W = 23	80	16	74	25
The second smallest entry -> 23
Report the third smallest entry.
A: 25
Report the 2nd largest entry.
A: 74
